Below are the code and all the weights of a small trained network. Each question names an input and a target symbol and asks about switching units off, where a switched-off unit gives its printed mean instead of its output.

import numpy as np


def w(rows, s, z=0):
    codes = np.array(rows[::2]) - 128.0
    scale = np.full(codes.shape[1], s)
    scale[-1] = z or s
    return codes * scale


def f(y):
    return np.maximum(y, 0)


def softmax(a):
    e = np.exp(a - a.max(-1, keepdims=True))
    return e / e.sum(-1, keepdims=True)


def log_softmax(a):
    a = a - a.max(-1, keepdims=True)
    return a - np.log(np.exp(a).sum(-1, keepdims=True))


def net(x, mask):
    ids = ['ΓΛΠΨαβδεηθμξτω'.index(c) for c in x.split()]
    T = len(ids)
    res = E[ids] + P[:T]
    u = 0
    for l in range(2):
        q, k, v = (res @ M[l].T for M in (Q, K, V))
        z = softmax(np.where(np.tri(T) > 0, q @ k.T / 3**0.5, -1e9)) @ v
        res = res + np.where(mask[u], z, O[l][:, -1]) @ O[l][:, :-1]
        u += 1
        y = f(res @ A[l][:, :-1].T + A[l][:, -1])
        res = res + np.where(mask[u : u + 12], y, B[l][:, -1]) @ B[l][:, :-1]
        u += 12
    return log_softmax(res[-1] @ U[:, :-1].T + U[:, -1])


Q, K, V, O, A, B = {}, {}, {}, {}, {}, {}
E = w([
[160,199,137],'Γ',
[180,154,147],'Λ',
[99,136,153],'Π',
[153,152,138],'Ψ',
[131,115,137],'α',
[140,101,171],'β',
[118,110,143],'δ',
[152,140,140],'ε',
[201,80,162],'η',
[94,244,93],'θ',
[143,61,144],'μ',
[114,94,157],'ξ',
[198,176,100],'τ',
[79,74,155],'ω',
],0.011)
P = w([
[103,75,83],'0',
[142,240,233],'1',
[152,168,231],'2',
[255,19,31],'3',
[161,204,223],'4',
[12,110,127],'5',
[202,42,41],'6',
[179,196,245],'7',
[2,140,128],'8',
],0.011)
Q[0] = w([
[96,237,169],'0.h0',
[162,41,229],'0.h0',
[163,3,175],'0.h0',
],0.0046)
K[0] = w([
[1,62,67],'0.h0',
[59,114,200],'0.h0',
[76,150,181],'0.h0',
],0.0059)
V[0] = w([
[231,59,79],'0.h0',
[119,204,199],'0.h0',
[246,128,255],'0.h0',
],0.0081)
O[0] = w([
[137,2,223,99],'0.h0',
[135,220,139,197],'0.h0',
[207,135,170,254],'0.h0',
],0.0095,0.0034)
A[0] = w([
[91,165,2,2],'0.n0',
[52,116,119,186],'0.n1',
[195,141,177,109],'0.n2',
[161,179,181,117],'0.n3',
[141,182,104,121],'0.n4',
[145,192,114,110],'0.n5',
[196,228,213,51],'0.n6',
[183,149,46,229],'0.n7',
[160,166,203,112],'0.n8',
[83,55,149,192],'0.n9',
[75,65,156,225],'0.n10',
[101,52,115,99],'0.n11',
],0.0089,0.0053)
B[0] = w([
[112,2,57,137],'0.n0',
[160,108,109,169],'0.n1',
[80,183,98,208],'0.n2',
[53,66,90,209],'0.n3',
[76,55,169,157],'0.n4',
[118,67,123,166],'0.n5',
[75,123,121,254],'0.n6',
[191,67,216,195],'0.n7',
[36,115,112,212],'0.n8',
[175,147,64,164],'0.n9',
[180,160,89,175],'0.n10',
[158,111,56,142],'0.n11',
],0.0071,0.0084)
Q[1] = w([
[239,179,53],'1.h0',
[89,83,86],'1.h0',
[183,197,3],'1.h0',
],0.0073)
K[1] = w([
[164,197,231],'1.h0',
[145,103,127],'1.h0',
[169,195,254],'1.h0',
],0.0077)
V[1] = w([
[173,160,70],'1.h0',
[1,152,137],'1.h0',
[230,174,226],'1.h0',
],0.0082)
O[1] = w([
[210,172,125,152],'1.h0',
[27,121,59,104],'1.h0',
[82,78,254,1],'1.h0',
],0.0097,0.0095)
A[1] = w([
[137,165,200,192],'1.n0',
[82,160,248,181],'1.n1',
[170,118,107,128],'1.n2',
[166,98,130,2],'1.n3',
[108,99,197,104],'1.n4',
[155,114,140,165],'1.n5',
[130,98,99,213],'1.n6',
[167,178,137,34],'1.n7',
[122,80,66,80],'1.n8',
[127,102,102,212],'1.n9',
[88,161,130,151],'1.n10',
[125,165,179,143],'1.n11',
],0.016,0.0075)
B[1] = w([
[200,90,83,187],'1.n0',
[55,74,77,187],'1.n1',
[94,100,190,227],'1.n2',
[66,210,19,154],'1.n3',
[1,127,240,144],'1.n4',
[168,133,108,181],'1.n5',
[157,133,219,254],'1.n6',
[32,159,252,180],'1.n7',
[170,130,145,245],'1.n8',
[128,133,227,246],'1.n9',
[104,130,53,205],'1.n10',
[205,30,67,164],'1.n11',
],0.0079,0.0084)
U = w([
[41,145,145,100],'Γ',
[88,74,112,58],'Λ',
[136,175,72,167],'Π',
[151,103,59,42],'Ψ',
[166,137,91,131],'α',
[186,86,34,131],'β',
[155,159,97,47],'δ',
[171,99,41,85],'ε',
[140,38,180,95],'η',
[172,179,1,40],'θ',
[228,99,172,254],'μ',
[167,158,91,97],'ξ',
[140,67,106,128],'τ',
[75,238,207,181],'ω',
],0.0088,0.0017)

Each question gives the input, a string of symbols that net reads in full, and the target symbol t.
The units are the heads (3 rows each of Q, K, V and O) and the neurons (one row each of A and B). Each row of codes is followed by its name. A weight is (code - 128) times the scale printed after its matrix; where a second scale follows, it is the last column's (O, A, B and U).
mask holds one flag per unit, layer by layer, with each layer's heads first. A switched-off unit (its flag False) gives its mean, the last column of its rows in O or B, instead of its output. The means were averaged over made-up inputs and are rounded, as every weight is.
A unit's drop is (log p(t) with every unit on - log p(t) with that unit switched off) / (log p(t) with every unit on - log p(t) with every unit switched off).
The circuit of an input: a set's keep is (log p(t) with only the set's units on - log p(t) with every unit switched off) / (log p(t) with every unit on - log p(t) with every unit switched off). Starting from the 12 units with the biggest drops (on a tie, the unit counted first), units are removed one at a time, each time the one whose removal leaves the highest keep (on an exact tie, the one counted first), for as long as the keep stays at least 0.8.
circuit, biggest first: the units of the circuit, biggest drop first
unit that matters most: the unit with the biggest drop
k most important neurons: the k neurons with the biggest drops, biggest first
k most important neurons of layer l: the k neurons of layer l with the biggest drops, biggest first
drop of u: that unit's drop, to one decimal
input θ θ Λ ω Π, target θ: unit that matters most	0.h0
input τ ε ω θ ω ω η, target μ: circuit, biggest first	0.n7, 1.n6
input η δ τ ω ω τ ξ μ, target η: circuit, biggest first	1.h0, 1.n1, 0.h0, 0.n3
input θ Λ Λ β ω, target θ: circuit, biggest first	0.h0, 1.h0
input η ω β δ τ, target η: circuit, biggest first	1.h0, 0.h0, 1.n1
input θ Π η, target θ: 2 most important neurons of layer 0	0.n0, 0.n2
input Γ η ω, target Γ: 2 most important neurons	0.n3, 0.n8
input ω ω β, target ω: 2 most important neurons	1.n7, 0.n9
input μ α ω Λ δ, target μ: 3 most important neurons	0.n9, 0.n10, 0.n11
input Λ ω η Γ θ Γ ω ω, target Λ: 2 most important neurons	1.n1, 0.n3
input θ Λ ξ θ θ, target θ: circuit, biggest first	0.h0, 1.h0, 0.n0
input ω η ω ω ξ, target ω: 3 most important neurons	1.n7, 0.n7, 0.n9
input Λ Γ Π ξ ξ, target Λ: 2 most important neurons of layer 1	1.n1, 1.n4
input μ η δ Λ, target μ: circuit, biggest first	0.n7
input Γ β Λ Γ β, target Γ: 4 most important neurons	0.n3, 0.n8, 0.n6, 0.n7
input η Ψ ε ω μ ω ω θ, target η: 2 most important neurons of layer 1	1.n4, 1.n1
input ω θ η, target ω: drop of 0.h0	1.0
input Λ α δ ε θ μ η, target μ: drop of 0.n7	0.3
input Γ Γ ω ξ β, target Γ: drop of 0.n3	0.5
input Γ Γ Γ, target Γ: unit that matters most	0.n3
input Γ τ δ, target Γ: 3 most important neurons	0.n3, 0.n8, 0.n6
